[ 43  43 -28   5 -32  19  19  15 -45 -45 -86  49] = K589
[-35  44 -30   4 -32  36  31  12 -45 -27 -86  71] = K225
[-35  45 -28 -28 -32  13  31  16 -45 -50 -86  69] = K22
[-35  43 -28   4 -32  -4  31  16 -15 -15 -86  53] = K207
again K207:  => [-15]
q: [-35  43 -28   4 -32  -4  31  16 -15 -15 -86  53] => K207
again K22:  => [-28]
q: [-35  44 -30   4 -32  36  31  12 -45 -27 -86  71] => K225

[ 28 -38  29  41  -5  68  19 -32  -8  -1  11  -2  -4 -28 -39  15   4   4
 -43 -61  -9  11 -27  58] = K168
[ 28 -38  29  41  -5  68  19 -32  -8  -1  11  -2  -4 -28  52  15  12   4
  12 -61  12  11 -27  58] = K138
[-24   5  10  -9 -18   9 -19   0 -22 -19 -10   4 -11 -13 -19  -5 -17   0
 -17  20 -15 -20 -19  -8] = K801
[ 28 -38  29  68  -5  68  19 -32  -8  -1  11  -2  68 -28  30  15   4   4
 -43 -61  -9  68 -27  12] = K623
[ 11  21  43 -11  14   2 -22   0  -3 -31  19 -26 -36 -41  -1 -36  13 -36
  16 -23   8  18  27   0] = K206
gone K206: [-36  13 -23  -3  19 -36  16  -1   0  18 -26 -31   0 -36 -22  27  14  11
 -11  21  43   8   2] => [-41]
gone K206: [  0  13  19   0 -26  18 -36  11  16   8  -1 -41 -36 -11 -22  14  27 -36
  43 -31  -3 -23  21] => [2]
q: [ 11  21  43 -11  14   2 -22   0  -3 -31  19 -26 -36 -41  -1 -36  13 -36
  16 -23   8  18  27   0] => K206
q: [ 28 -38  29  68  -5  68  19 -32  -8  -1  11  -2  68 -28  30  15   4   4
 -43 -61  -9  68 -27  12] => K623
gone K623: [ 68   4 -32  30  -2  12  -1 -43  15 -38 -28   4  28  68 -27 -61  -8  68
  -5  19  11  68  -9] => [29]

[-47  -1  41 -67 -22 -35  62 -70  17  48  27  31  34  59 -57 -29   2 -48
  31  73] -> K782
[-32  53   8  15  60  -6 -58  64  54  17 -65  63  14 -42 -14  -7 -32  32
  17   2] -> K200
[ 24 -46  21  56  73   2  37  -1 -74   5  -9  53  70 -29  18 -47 -11  39
  52 -64] -> K515
[ 34 -38  46  32  64  23  40 -28 -39 -50  65 -19  66  19 -42  -5 -24  68
  24  19] -> K91
[ 71  66  11 -25 -38 -24 -26 -48 -61 -75  46 -68  75  56  61 -57 -13 -76
  43 -49] -> K62
[ 28   3 -50  42 -52  51  -9   3  50   6  25  -3  53  73  29  35  27  56
  76  59] -> K947
[-13  56 -15 -58  16 -13  25  72 -60 -17 -53 -14 -17  62 -18 -63  33  50
 -43 -72] -> K388
gone K91: [ 34  68 -42  65 -50  32  64  -5 -38  24  23  19 -19 -28  46 -24 -39  40
  19] => [66]
gone K388: [ 72  62 -43  16 -53 -13 -17 -14 -58  25  56  50 -18 -63  33 -60 -72 -17
 -13] => [-15]

[  7 -75   7 -76  36 -83  35 -75] -> K421
[  7 -75  64 -76 -28   4  -1  -1] -> K742
[ 27  35   0  26 -11  25 -40  23] -> K355
gone K421: [-75  35 -76   7 -83 -75   7] => [36]
again K742:  => [-1]
gone K355: [-11 -40  25  23  27  35   0] => [26]
gone K355: [-40   0  25 -11  23  27  35] => [26]
gone K355: [-40  23  27  25   0  35  26] => [-11]

[ 32  -8  77  18  20  18 -29 -11 -15   1   8   1  49  28   2   0   1  -2
 -23   7   3   1   2 -33  61   0  -6   0  -2] -> K734
[ 11  -3  17   5   2   2  -8  -4  -2   0   3   1  14  10   1   0  -2   0
 -12   2   1   0   1 -10   6   0   9   0  -1] -> K732
[ 11  -3  17   5   5   5  -8   5  -2   0   3   1  14  10   1   0  -2   0
 -12   2   1   0   1 -10   6   0   9   0  -1] -> K748
q: [ 32  -8  77  18  20  18 -29 -11 -15   1   8   1  49  28   2   0   1  -2
 -23   7   3   1   2 -33  61   0  -6   0  -2] => K734
gone K732: [ -4  -1  14   0   0 -10  -2   0  -2  17   2 -12   1   0   0   5   6   2
   1   9  10   2  -3   1   0   3  -8   1] => [11]
gone K732: [ -4 -10   0 -12   2   6   0  10   1   0   9   2   2  -1   0  -2   5   0
   0   3  17   1  -2  14  -8  11   1   1] => [-3]

[-20  22  -7   4  15   4  -7  -3  12   3  15  -1  15  -8 -51   5  16  15
 -19   3  -7  -2 -20  27 -17  -6  -4 -18] = K428
[ 11  11  -5 -19  -3   1 -24  10 -11   2  49   3  -4   3  64   4   0   9
  30 -19  -1 -46   3 -16 -60  -1  -2   1] = K820
[-20  11 -14   4  31   4  -7  -3  12   3  10  -1  15  -8 -51   5  16  15
 -19   3  -7  -2   0  27 -17  -6  -4 -18] = K511
[  4  -1  -1  -7 -11   5   4  -3 -12   2   8  -1  21   6 -12   3  16   1
  21   1  10  31   0 -18  -5  -3  -2 -11] = K791
q: [-20  11 -14   4  31   4  -7  -3  12   3  10  -1  15  -8 -51   5  16  15
 -19   3  -7  -2   0  27 -17  -6  -4 -18] => K511
gone K428: [  4   3  27 -17 -20 -20  -7  -2  -4 -51  15  -7   5   3  -6 -18  -1   4
  22  15  15  -8  -3 -19  15  -7  12] => [16]
gone K428: [  3 -20 -18   4  15  12  -6 -20  16   3  22   5  -4  -7  15 -19  -7  -8
 -17  27  15 -51   4  -3  -7  15  -1] => [-2]
gone K511: [ 16  15   4   5 -51  10  -7  31  -7 -14  -2  12   4 -20  15   3   3  11
  27   0  -8 -17  -1  -6  -3 -18  -4] => [-19]
gone K820: [-16   4  30  -1  -1 -24 -46  49   2  -3   1 -19   3  -2  10  -5   1  11
   3  -4 -60  11 -11  64   3 -19   9] => [0]
gone K428: [ -7 -20  -6 -17 -18  15  15   3   4   3  16  -2  -8   4  15  12  27  -4
  -7   5  15 -51 -20  -3  -7  -1  22] => [-19]

[-16   6  -9  -6   0 -17 -18  25  13  17 -53 -10   6 -15  -8 -21 -10  22
 -18  25  -8  -6  -9  28   4] = K15
[-23  25   0 -75 -43 -21 -15  31   5 -16  31 -26   6  19 -11 -35  12  37
 -28  30  31  -4  31  -8  12] = K129
[ -4   6  -4  -6  -7 -17  -3  25  13  17 -53 -10   6 -15  -8 -21 -10  22
 -18  25  -8  -6  -9  28   4] = K71
[ -3 -49  14 -38 -12 -30  12  24  -5  35 -49 -13  17  27 -12 -25 -18 -49
 -13  12  -3 -49 -27   7  12] = K113
q: [-16   6  -9  -6   0 -17 -18  25  13  17 -53 -10   6 -15  -8 -21 -10  22
 -18  25  -8  -6  -9  28   4] => K15
gone K129: [ 25  31 -26  30 -21 -11  12  12  31   5  31  19  31  -4 -16  37 -23 -28
   0 -75 -43  -8 -35 -15] => [6]
gone K129: [-15  12  12  25 -11  31  19 -21 -16  37 -75 -43 -23  31  -4  31  30 -35
 -28   6   0  31  -8 -26] => [5]
gone K15: [  0  25  -6  -8  28   6  22  13  -9 -21  -9  -6 -18  -8   6   4  17 -53
 -10 -16 -17  25 -18 -10] => [-15]
gone K113: [ 12  35  17 -27  -5 -13 -49 -12 -49  -3  27 -30   7 -49  -3 -25 -49  24
  14  12 -12 -13  12 -38] => [-18]
gone K15: [  0  28  25  -8 -18   4  -8 -16  22 -15  -6  -9  25 -10 -53  -6 -10   6
  13 -18 -21   6  17  -9] => [-17]
q: [ -3 -49  14 -38 -12 -30  12  24  -5  35 -49 -13  17  27 -12 -25 -18 -49
 -13  12  -3 -49 -27   7  12] => K113

[ 25  16 -78  27 -78]  K663
[39 11 89 11 22]  K551
[-55  -4  68   0 -55]  K618
[ 15   8 -62 -11  50]  K943
[  6   6  77  -7 -51]  K753
[ -7 -36  35 -18  -8]  K374
again K753:  => [6]
again K618:  => [-55]
gone K374: [ 35 -18  -7 -36] => [-8]
gone K374: [ 35  -7  -8 -36] => [-18]
q: [ 25  16 -78  27 -78] => K663
again K663:  => [-78]

[-33 -34  17  -4 -21  38  26  -3 -19   1  79  15  25 -23 -14  -5 -55 -19
  21  47 -25  31  -8  -6   8 -22  14  45  16  -5 -43  -1  23 -24 -18 -22
  10 -46  25  18 -30 -28 -20] -> K667
[  2 -35 -30  16 -21  17  41  55  38  -7  29  66  -7 -41  11 -23  91  71
 -17  47   7  -4  -5  16  27 -28 -67  11 -11 -59  -9  -5 -29  21  30 -29
 -23  -1   6  61 -28 -46 -12] -> K347
[-33   4  17  -4 -21  38  26  -3 -19   1  79  15  25 -23 -14  -5 -55 -13
  21  47 -25  31  -8  -9   8 -22  14  45  16  -5 -43  -1  23 -24 -18 -22
  10 -46  25 -19 -30 -28 -20] -> K402
[-13 -14 -20   9 -24  34  44  34  16 -18  54  38  -7 -42  10 -11  14  41
   2  47 -16   9  -7  23  21 -23 -29  38  10 -40 -28   2  -7 -13   3  10
 -22 -34  14  53 -33 -54  -2] -> K874
[-13 -14 -20   9 -24  34  44  34  16 -18  54  38  -7 -42  10 -11  14  41
   2  47 -16   9  -7  23  21 -23 -24  38 -24 -40 -28  12  -7 -13   3  10
 -22 -34  14  53 -33 -54  -2] -> K20
gone K347: [ -5  21 -46  11 -12  -7  -9 -21  11  27   2 -28   6 -29  41  91  38 -11
 -17  71  17  -7  30  47  16  16  29 -67 -23  -1  55 -41 -35  66 -29 -23
 -59  -4  61  -5 -28   7] => [-30]
q: [  2 -35 -30  16 -21  17  41  55  38  -7  29  66  -7 -41  11 -23  91  71
 -17  47   7  -4  -5  16  27 -28 -67  11 -11 -59  -9  -5 -29  21  30 -29
 -23  -1   6  61 -28 -46 -12] => K347
gone K667: [ -6  16 -14  26  -5  -4 -25 -21 -30  79 -28 -34  17  -3 -19  38  21  31
 -18  25  23 -46 -22 -20  -5 -19  14   1 -24  15  -1 -55   8  45  25 -22
  -8  18 -43 -23  47  10] => [-33]
q: [-33 -34  17  -4 -21  38  26  -3 -19   1  79  15  25 -23 -14  -5 -55 -19
  21  47 -25  31  -8  -6   8 -22  14  45  16  -5 -43  -1  23 -24 -18 -22
  10 -46  25  18 -30 -28 -20] => K667
q: [-13 -14 -20   9 -24  34  44  34  16 -18  54  38  -7 -42  10 -11  14  41
   2  47 -16   9  -7  23  21 -23 -29  38  10 -40 -28   2  -7 -13   3  10
 -22 -34  14  53 -33 -54  -2] => K874

[-73 -40 -24  30   8  -8  42] : K936
[ 72  -1   3 -24 -17 -27 -24] : K46
[ 62  69  51  -5 -37  -6  -5] : K770
gone K46: [-24   3 -27 -24  -1  72] => [-17]
again K770:  => [-5]

[-67   6 -31   9  12 -37 -13 -30 -49] : K106
[-75   6 -33  10  12   7 -14  16 -67] : K605
[-8  2 -5  2  1 -5 -2  0  1] : K662
gone K106: [  9  12 -67 -49   6 -13 -30 -37] => [-31]
gone K605: [-14 -75 -33  10   7  12 -67  16] => [6]

